Each row has a class, written after it.
[  37  103 -182 -262   -5 -190  623  140 -288  229 -193  118  264 -189
  297 -210  318 -281 -365  -76 -178  194  163  -32 -111  337 -234  -22
  -31   44  291  119  204 -131  -89  399  183 -102  389] => Q_287
[  96  374  -50  -33 -133  -27  401 -130 -207  164  -93  -86  -36 -433
 -544 -140  394 -351 -899  241   -2  434 -130 -420   65 -268 -173 -120
  -95 -218 -269   -4 -394 -109  -60  128   15   -5  191] => Q_207
[-124 -133  143  -95 -121  241  -29   45 -480  -43  251  212   53 -516
   43 -401 -120 -434  -15  153  271  362 -581  228  135  200 -137 -288
 -389 -452  297   54 -141  -18  -11  -23 -307  176   11] => Q_287
[ 176  249    3   22  -20   13  373   -6 -202   29    4   81 -143   15
 -244   79   57 -154 -164   83   39  158  -84 -190   43 -399 -158  -28
  101 -104   -5  -32 -272 -136  125 -203   77   84  -79] => Q_32
[-188 -117   53   90  -85 -163  -46 -202 -419  198   54    0 -137 -281
  264 -100 -123  -56 -205   69  -99  199 -163  -46   78   98 -128  219
 -212 -180    9   51   67 -120 -108 -184  -62 -117   45] => Q_949
[ 139  317  -19 -144  150  109  516   83 -128  142  -90  360   17   19
 -211   32  126  -34  -25   49  149   68    3 -403   62 -323 -433  -23
  126   14  215   82 -366 -284  228 -254  126  283   51] => Q_516
[-300  228  -46  -61   15  -89  174 -172 -365  367   38  -68 -157 -247
  147 -348  405 -295 -396  151  -91  205 -108  -66  111  389 -199  152
 -540 -189   44  -54  227 -159 -112   28  203  -70  214] => Q_90
[ 250  239 -100  -63   70  -13  420  135   88   45 -145   19  -19   42
 -520 -184  -12  -55 -265  150  -11 -108  112 -343  123 -283  -88 -126
  130   99 -169   58 -125    9   36  171  224   15  158] => Q_949
[  83  155 -165 -260 -176 -343  370   12 -336  178  -84   41   49 -414
  153  -54  279 -448 -449  -80 -207   78  -92 -154   16  111  -96 -198
 -236   56  237  122  -30  -61   -1  127   97   40  263] => Q_938
[ -20   83  -40 -212  -79 -185  269 -125 -274   99   27  -20  -38 -261
  218   58  201 -396 -294   46 -202  134 -177   67   30  235 -163 -130
 -266  -46   40  -34   49   95   -9   40   28   54   47] => Q_90
[-165  -15   30  253  -32 -118  -29 -177 -405  151   45  -15 -191  -62
  249 -149   27 -125  -77   26  -51  121 -151   64  152  169 -131  147
 -371 -193  128 -184  -21  -29  -18 -171  -15 -169   53] => Q_287
[  24   72 -159 -256  -96 -269  172  -73  -72  150  -24   66  189 -364
  -88   -8  487 -306 -369 -280 -160  150 -224 -206 -155  138  -48 -264
 -354  -52   28  -60  -93  128   85  257  218  -68  232] => Q_210
[ 262  298 -131   49  152   56  270  -75   74  113 -108  162  117 -124
 -326 -210  307  -75 -340  208   19   26   50 -287  146 -252 -187   51
  159  -56   13  -96  -53  -89  216   47  184   53  164] => Q_938
[-198  207 -102  228  -48 -301  -31 -236 -414  193   50 -210 -201  -63
  178 -167   52  -88 -445  112  -27  170 -188   62  115  489 -128  172
 -579  -72   43 -175  197  116  -61  -73  109 -124  123] => Q_516
[  19  154 -223 -170 -162 -384  201    9 -226   72   46  -37   22 -246
   -1   35  327 -197 -423  -98 -162   53  -23 -123  -69  119  -91 -160
 -258  -43   57  -20 -112   89  -34  219  115  -17  248] => Q_949
[ 139  226  -19  -40  203   73  373  -40   37   88  -11   81   31  224
 -247  -50  359 -188 -268  305    9  144  108 -166   49 -431 -117   19
  330 -146 -127 -224 -268 -157  200  -59   31  129   42] => Q_207
[-114  321   -8   58    2  -85  660 -140 -590  326  -34  -33 -340 -129
 -223  128   45 -224 -661  305 -199  227  -76 -289  120   34 -284   41
   65  -76 -117  137   48 -334  -12 -229  111   97  219] => Q_207
[ -30   14 -137 -437  295  -13  355   87   59  115   34  296  304    8
  -46 -286  471 -189 -377   79  160  173  145 -108  128  190 -238 -170
  -66 -152  329 -163  -89 -121   91  429   79  237  332] => Q_287
[ 254  280  -40   -2  163   74  416   28  -63   48  -29  110   -1  160
 -113 -153   41 -216 -149  279  -10  195   81   -2  168 -220  -52  121
  284  -94  -13 -107  -65 -102  203 -120  -19  107  -53] => Q_210
[ -69  190  -44  -91 -204 -385  184   98 -186  135  -57  160  -33 -411
  100  115  248  -91 -119 -297 -267 -192 -143 -129  -45  255 -129 -221
 -451  178   96  341  348  193  -97  189  157  137  104] => Q_32
[   6  206  -68  116   95 -236  163 -275 -246  349 -102  112   32 -148
   90 -232  194 -165 -426   11  -42  166 -138  -37  245  291  -45   82
 -357   -5  297  -76  453  -70  133 -125   38  -21   -3] => Q_671
[-193   64  -69 -104  390 -173  -88 -489 -549  349  192 -394 -221 -195
  102   70  283 -580 -457  569 -269  172 -245  143  277 -211  -94   31
  -84 -336   -3 -395  -83  160  289 -136 -184   95  -90] => Q_938
[-203 -102   16 -226 -277 -110   52 -131 -386   97   -1  -89  216 -550
   38  172  491 -323 -333 -199  -98  392 -305 -220 -302 -213 -112 -243
    4  -81  -44  171 -261 -207 -208   20  222 -169  178] => Q_13
[   4  159 -211 -296 -104 -304  351   -1 -283  188  -99  -48  120 -329
  -21 -130  433 -390 -475  -44 -293  145  -54 -193 -104   -5 -133 -230
 -195   41   18   68  -91   12   29  301  202  -97  301] => Q_948
[ 184  404 -161   10  -57  -15  391  144 -145   16  -69    9 -166  -82
 -347  218   -7  -18 -119  145  -34 -271  361 -359  -65 -479 -231   34
  226  172 -166  205 -140 -302   74 -106  127  208   51] => Q_949
[-171  129 -129 -237 -128 -314  271  -91 -513  271    0    4   32 -428
   80    3  296 -281 -576  -94 -237  337 -327 -135   39  231 -128 -254
 -415  -87  190  188  -51   71   22  104   25  -20  246] => Q_287
[ 142  219 -189 -265 -136 -296  226 -133 -243  143 -136   59   72 -409
   78   33  368 -456 -521 -217 -222   65 -123 -265  -79   88 -156 -218
 -280   26  149   93  -17   71  115  168  199   58  280] => Q_949
[ 241    9   56  264 -147   13  175   10  -19  105 -124    4  -76  116
 -200   68 -134  163  -15   70    4  244   -9 -360  -75 -485    4  325
  401  -95  -71  -37 -329 -459  -38 -231    3 -150 -122] => Q_938
[ -34  189  -90  -91   48  -64  452  -41 -453  193   24 -268  -51   16
 -368 -166  121 -471 -616  415 -303  300  181 -343   31 -271 -114   96
  191 -146 -236  -77 -441 -105  188   66  104  -82  369] => Q_516
[ -13  -46   19   59  -52 -263   44 -203 -239  204    5  101 -236 -172
  268  -76   82  186  -62  -24   32  148 -236  -44  157  197 -281   77
 -560 -100  282 -169 -122 -122  -82 -263  -42  -97  -82] => Q_90
[ 201  365  -42  -30  145   48  615   -7 -141  148  -61   57  -54  113
 -339 -144  224 -359 -477  211    0  137  101 -211  159 -109 -195  -82
   45  -58  165  -66  -26  -88  300  -77  222  110  133] => Q_287
[ 139  183  -35  115  -37   -1  225  -18 -169   40   59    6  -71  100
 -341  -25   -1 -124 -299  188   79  214 -246 -153   36 -248  -56   17
   53 -201 -125 -171 -289  -70   73 -105   19   58    5] => Q_13
[-152  109  -77 -487 -222 -370  438  139 -537   74  165 -169 -188 -384
 -147  156  326 -252 -122   42 -271   99  206 -248  -73 -468 -305 -291
 -233   39  -86  232 -598  -51 -158   28   76  -63   48] => Q_13
[ 146  309   -8    0  141  104   73  -40   -1   72 -123  268 -101 -365
 -355 -315  104 -272 -514   81  174  -12 -276 -268  491  -61  -11 -254
 -658 -182  316   -8  -44   65  496  -70  160  213  169] => Q_287
[ -37  211  -35  169  -22 -193  190 -289 -225  241 -127  202   28 -147
  303 -215  142  -36 -402  -13  -48  263 -149  -76  293  503 -237  283
 -487 -187  420  -96  336  -79   50 -174   56  -97  138] => Q_571
[ -22  -54   -2  146   14  -76 -189 -131 -149  136  -31  164  -63   33
  234  -10 -140   78  215 -209   17   15 -343   -2  -11   76  -10  132
 -172 -102  119 -105  145 -159  -45 -235   14   65  -84] => Q_948
[  27  233 -218  151   92 -138  141  -79 -349  200  -91  -77   72 -169
  -23 -367 -326  -15 -470  103  -16   65  -57   89  366  363  199  172
 -226   86  139   61  426  -29   55  -82  111 -115  317] => Q_571
[ -27  187 -187 -422  -95 -271  243  119  -52  106   18   88  156 -199
  -90 -111  439 -235 -398 -129 -133   48  -80 -117   10  -32  -19 -358
 -407  -42  118   12 -185  133   41  264   90  147  276] => Q_949
[ 100  243 -291 -341 -129 -462  365  -43 -187  212  -76 -104  175 -337
 -214  -84  536 -346 -590 -243 -279   42   76 -327 -187   90    8 -278
 -350  118    4   52  -30  173   14  391  307 -145  396] => Q_516
[ -54   55   23   64   97   -4  -60 -112  -76  144  -27  150   18 -184
   64 -257   85  -72 -113  -30  108   18 -147  -13  149  316 -162   68
 -388  -69  164  -45  281   31   51  -20  102   30   43] => Q_13
[  99  179 -314  -67   55 -317  173 -110  -49   85  132  -40  289 -180
 -124 -487  428 -203 -302  545 -478  208  349   86  353 -105   69  103
  106 -144   42 -221  217  -62  -42   44  -60  -67  205] => Q_210
[-117  136 -135 -270  -52 -190  297  159 -184   89   45    7  200 -300
 -116 -223  240 -321 -314  107 -215   16   46 -125   23   92  -18 -169
 -174    5 -160  126   92   50  -49  363  163   80  327] => Q_571
[-158  -96  142  405  -67   75 -492  212 -140 -171  302   76 -320  266
  -53 -112 -606  384  847  -39  182 -382 -392  251   26 -113   65  171
 -246 -130 -423  -58  -79  268 -191  -68 -103   85 -221] => Q_713
[  77  255   21  139  -51   85  341   40 -225   34   26   22 -148  126
 -232 -102  -26 -192 -227  267   24  246  -45 -142   98 -222 -120  181
   98 -208  -18  -65 -267 -212   84 -157   37   38   18] => Q_516
[-109  184 -196 -367 -187 -300  318   41 -334  163  -20  -11  112 -561
  -18 -195  383 -343 -678  -25 -188  252 -292  -26  124  276   14 -329
 -495  -61  124  199  -91   81  -45  215   97  -87  404] => Q_207
[-122  337 -199 -204   23  161  435  -95  -13  177   50  -37  -60 -105
 -568 -240  458 -306 -774  365   20  414 -155 -322  119 -139 -276 -192
 -276 -284  182 -148 -296 -290  282 -144  374   59  318] => Q_207
[ -97   16    1  243  -40   -3  -97 -148 -253  177 -107   98   67 -228
  185 -447 -252  -90 -157   39 -196  216 -183  108  294  294  -49  153
 -142   18    0   97  406   49   26   -4   13 -168   82] => Q_671
[ 299   12   10   94  303  -90  138 -245   22  175 -180  279   78  -25
  351  -30  188  -92   29  -28   46  -84  102   16   66  185 -416  147
   60  101  507 -239  279 -106  288 -154   22  142 -113] => Q_948
[  74  151   31   21   11  126  207   18  -52   43  -32   65  -36   12
 -286   55   22   47 -105  114   99  105 -187 -139   48 -330  -99   51
  202  -91  -52   25 -251 -222   12 -128   63   54  -30] => Q_948
[ 304  283  -32   88  -28  -46  396    1 -139   49 -178  -63  -56   41
 -316   35  -64 -101 -273  119  -54  119   45 -259   63 -294 -126   71
  243   39  -32   13 -155 -176   83  -68  131  -30    1] => Q_948
[  88  227 -287 -416  -96 -349  226  147  -33   82   -6  119   88 -321
 -197 -275  336 -163 -329 -137  -35   20 -138 -146   89  277   50 -453
 -659   42  132  -10 -112  183  -20  456   33   83  289] => Q_210
[ 160   62  -98  246   47 -191  -26 -159  -50   34   42   66   86  129
  187  -97   63 -169   45   41  -73   35  -73   86   62   45   44  231
  -34  -59  107 -258  191   30  270 -155   82 -114 -122] => Q_571
[-112   67 -188 -251 -158 -240  474   92 -153  170  -18   45  263 -243
 -134 -175  234 -180 -249  -31 -261   99   74 -164  -42  -53 -147 -158
 -183  123   -1   86  -69  -32 -103  195  184 -119  270] => Q_571
[ 225  290  -55  -24   56    3  403  -71 -120  203 -114   44  -75 -195
 -246  -58  146 -220 -473  236  -32  173   43 -336   64 -307 -151  159
  207  -91  -21   70 -131 -219   95 -104   83   76   89] => Q_713
[   4  148  -13  -71  -30  -70  197 -163  -97  337 -240  253  120  -81
  190 -334  229   49 -377  -44   29  271   79 -331   77  233 -272  310
 -378  -84  407  -47  235 -508   21   38  207  -10  295] => Q_949
[-158   75  169  614 -173 -269  143 -281 -552  508 -249 -127  -18 -142
  346 -485  280 -564 -595   60 -339  447   67 -249  -24  -21   -6  455
  -94 -104  -82  -72  349 -174  163   48  123 -551  137] => Q_713
[  -2  181 -187 -264  -49 -275  292   88 -254  146   -7    0  194 -249
  -50 -233  168 -274 -311   61 -206  122   35 -117   54   74 -103 -119
 -147   69  -49   83   21   84  -69  263  122   11  261] => Q_13
[  97  220 -118   37   53  -47 -169 -404  -27  413 -241  -80  294 -301
 -144 -170  327  -87 -449 -186  -52  323 -294 -295  102  265   10  -46
 -207   61  409  -56  300 -224  365 -100  257 -204  196] => Q_210
[ -23  231  -44  205   83 -189  259 -157 -169  234 -148  -11    6  -73
  415 -168  400 -314 -428  192 -293   62  216   64  174  206 -162  400
   24  -74    7 -148  457 -147   69   20  267 -163  181] => Q_32
[ -98   54    1  145   52 -191  149 -271 -448  271   21 -128 -128   33
  199 -145  174 -344 -172  113 -204  259  -10  -24   99   77 -219  181
 -188 -139  185 -279   17  -78  193 -156   97 -248   15] => Q_32
[  76  121 -260 -325  -41 -315  303   19 -152  159    2  114  138  -40
 -134  -31  394 -257 -327 -157 -114  277 -174 -124  -25   85   -4 -327
 -204  101  201  -96 -156  -99  155  191  121   57   63] => Q_671
[ -27   50 -155 -363 -163 -327  429 -114 -390  281  -13   -4   24 -302
   -9  -49  693 -475 -598  -52 -236  319 -117 -340 -243  -74 -167 -272
 -323 -190  161 -108 -343 -131   32  287   61  -60  316] => Q_938
[ 204  229  -96  -47  154  171  446  -38   64  108 -147   77   43  184
 -200 -117  337 -340 -349  288  -93  238   12  -97  121 -280  -35   71
  341 -139  116 -191 -108 -347  346  -54  176  -47   48] => Q_948
[  -7   43   50  141   15  -22  -26 -170  -15   44  -12    6 -104  162
  253  -52  -10   17   74   -8  -43   40    6  153   67   86  -82  203
 -138  -63  114 -186  156  -20   38 -244  112  -81  -31] => Q_207
[ -22  242 -251 -364  -45 -314  419   65 -255  186  -32  107   20 -311
  -26 -285  473 -424 -523  -81 -154  -44 -149 -204  -48  206 -156 -322
 -677  -43   14  -11  -62  205   89  337  247   40  437] => Q_32
[  70  192 -137 -336 -141 -358  352   42 -213  110  -49   35   82 -222
  -47   57  412 -296 -291 -145 -250   12   -2 -246  -76  -47 -129 -253
 -283   55   68   42 -126   25   39  199  237   35  258] => Q_713
[ -22 -154  150  212  432   64  -88 -181   37  203  -16  666  259  -53
  514  -73   37  168  392   42  124 -148 -102  130  302  168 -376  287
   -7 -113  589 -161  522 -173  440 -416  -77  283 -158] => Q_713
[ 300  319  -10  218   43 -175  398 -105 -218  148  -96   86 -156   40
 -136   -4   58 -336 -435   66   -3    0  -30 -298  -14 -167 -127   94
   90  -55 -132 -116   26   38   88  -29   57  185   51] => Q_32
[ 207  125  -91   -3 -176 -313  242 -115 -160  156 -170   38   91 -224
  145 -100  392 -284 -602 -113 -133  211   39 -186  -66  189  -60   72
 -123    6  167   41   28  -65   58  182   14 -155  198] => Q_713
[ 205  396 -215    6  100   71  402 -179  135  157 -144    1  152  -48
 -366 -137  516 -306 -629  216  -64  213   80 -357    7 -296 -206  110
   98  -83  -34 -217  -91 -209  348  -15  444  -61  201] => Q_571
[-101  186  -51  347  -73 -346   10 -256 -636  157   83  -73 -346 -106
  370 -166  122 -556 -377  -69  -33  159 -331  107   58  493 -175   24
 -500 -193   23 -262  264  154   13   34  107  -47   46] => Q_210
[-106  187  -73  -17  153  -50  130 -142 -254  243  -59  238   34 -256
  180 -347  136 -102 -238  120   27   43 -189   28  342  358 -265   38
 -483  -98  271  -92  275  -12   82  -59   97   44  218] => Q_13
[-513  208   85  -52    2  287 -255   22 -456  162   77  -12   22 -342
  348 -690 -231 -288   13  408  245  454 -128   41  366  619 -130  404
 -571 -303   48   26   42 -352 -226 -136 -120  105  219] => Q_516
[ 455   28  -84 -290  473 -167  197 -313   87  206   64  426  -10  -67
  110  344  472  141  321   62 -148 -391  131   11   78  -28 -592  -68
 -118   13  740 -314   95  -26  669 -286 -177  411 -242] => Q_32
[ 147  236   61   52   -8  180  390   19  -58   -2  -67  173  -28 -128
 -187 -190   34 -223 -295  268  141  130    8 -155  110 -207 -214   83
  104 -149    2   60 -120 -161   43 -103   25  116   89] => Q_207
[-192   93  -48  432  -39 -155 -157 -402 -328  252  -32   34  -51 -306
  291 -275    5 -187 -511  131  -26  258 -616  271  390  286   31  148
 -348 -216  -21 -176  352  100 -181 -211 -133 -168  -40] => Q_516
[-237  151  -55  -77   94 -147  140 -251 -307  286  -39  107    1 -301
  169 -271  383 -298 -438   24 -119  218 -161  -63  281  247 -182   19
 -514 -199  274 -107   66  -40    9 -266   77    8  200] => Q_948
[ 374  213 -143  188  -23 -306   48 -197 -213  123 -110   49 -189  183
  332  -69 -100 -450    3 -144  -76   64 -150  203  163   91   40  -95
 -309  114  435 -326  155  158  332 -181 -216   18 -346] => Q_13
[-154   93  -61   -9  100 -107   69 -170 -138  275  -30   83   84 -154
   89 -280  248  -37 -261   46  -50  132 -107  -63  135  336 -145  105
 -446  -90  133 -103  239   -7   18   60   84  -38  154] => Q_90
[  72  156  -41 -222  174  228  458  124    7   -2   33  168  -22  154
 -402  -86   63  -20  -66  335  153   -7  133 -273   86 -400 -300    6
   14 -153   91  -73 -506 -172  146  -63  -20  258  112] => Q_90
[ -41   26   30  322   36 -168   27 -328 -268  203  -24  124 -176  121
  457 -151   70 -133 -175 -110  -72  -31 -407  268  133  644 -259 -138
 -539    6  447 -299  458  326  341 -186   78  -62   70] => Q_938
[ 250  288  -71    0   95   50  466   77 -124    1   54  -65 -104  220
 -462 -102  107 -240 -246  293   13   46  250 -194   -6 -253 -111  100
  334 -124 -195 -147 -253  -79   88  136   88   78   99] => Q_671
[-152  358   69 -144  136  -99  352 -482 -577  474 -121  120  -72   62
  -43  -50  536 -250 -517   84 -164  547 -273 -512  214  203 -537  -33
 -523 -189  230 -371 -408 -197  465 -249  146   -5  264] => Q_671
[ -66   83  -96 -279 -173 -249  283  -13 -291  -41   82    9  -30 -277
  -37  137  286 -128 -215 -109 -227  -67  -69  -15   -5  -17 -196 -331
 -450  -69  106  117 -148  230   37   21   49  -45  157] => Q_32
[-142  169  320  235 -135  184  546   46 -704  210   56  155 -342    0
  148 -148 -323 -297 -540  269  202  557 -349  -33  171    0  -94  270
   41 -436   47  180   -9 -466  -72 -401  -83  168   61] => Q_287
[-240  133  -56   -9   -6 -142   80 -181 -389  284  182  123 -131 -185
    8 -220  201 -125 -156  -74   41  395 -424    3  163  340 -195 -142
 -685 -226  351 -199   -3  -54  169 -291   78  -11   -7] => Q_210
[-129  250    9  273   -3 -218   59 -431 -417  331 -124 -279 -179 -313
   18 -165  184 -278 -570  111 -265   39   -4  -69  205  215  -81  133
 -378   38  -85  -22  467  121  -29 -159  186 -255  121] => Q_949
[  27   44  -38 -292  -97 -187  342  142 -163    1  -50  122   62 -449
   31 -132  313 -391 -354 -103  -84  -68   51 -235  -94  115 -286 -337
 -304  -18  110  182 -175  170   81  260  178   65  390] => Q_207
[-178    6 -129 -265  -73 -177  180   59 -175   44   87  -42  106 -124
  111 -160  386 -307 -315   81 -246  208   21    1  -22   49   71  -97
 -136 -157 -133  -50 -111   12  -20  314   93  -97  273] => Q_571
[  48  161   92   58   37  165  391  -30 -142   16  -91  156  -44   34
 -264  -10   99 -312 -277  125   29  113 -171 -237   53 -259 -129   15
  -42 -262   64  -81 -239  -96  162 -213   90  135  105] => Q_948
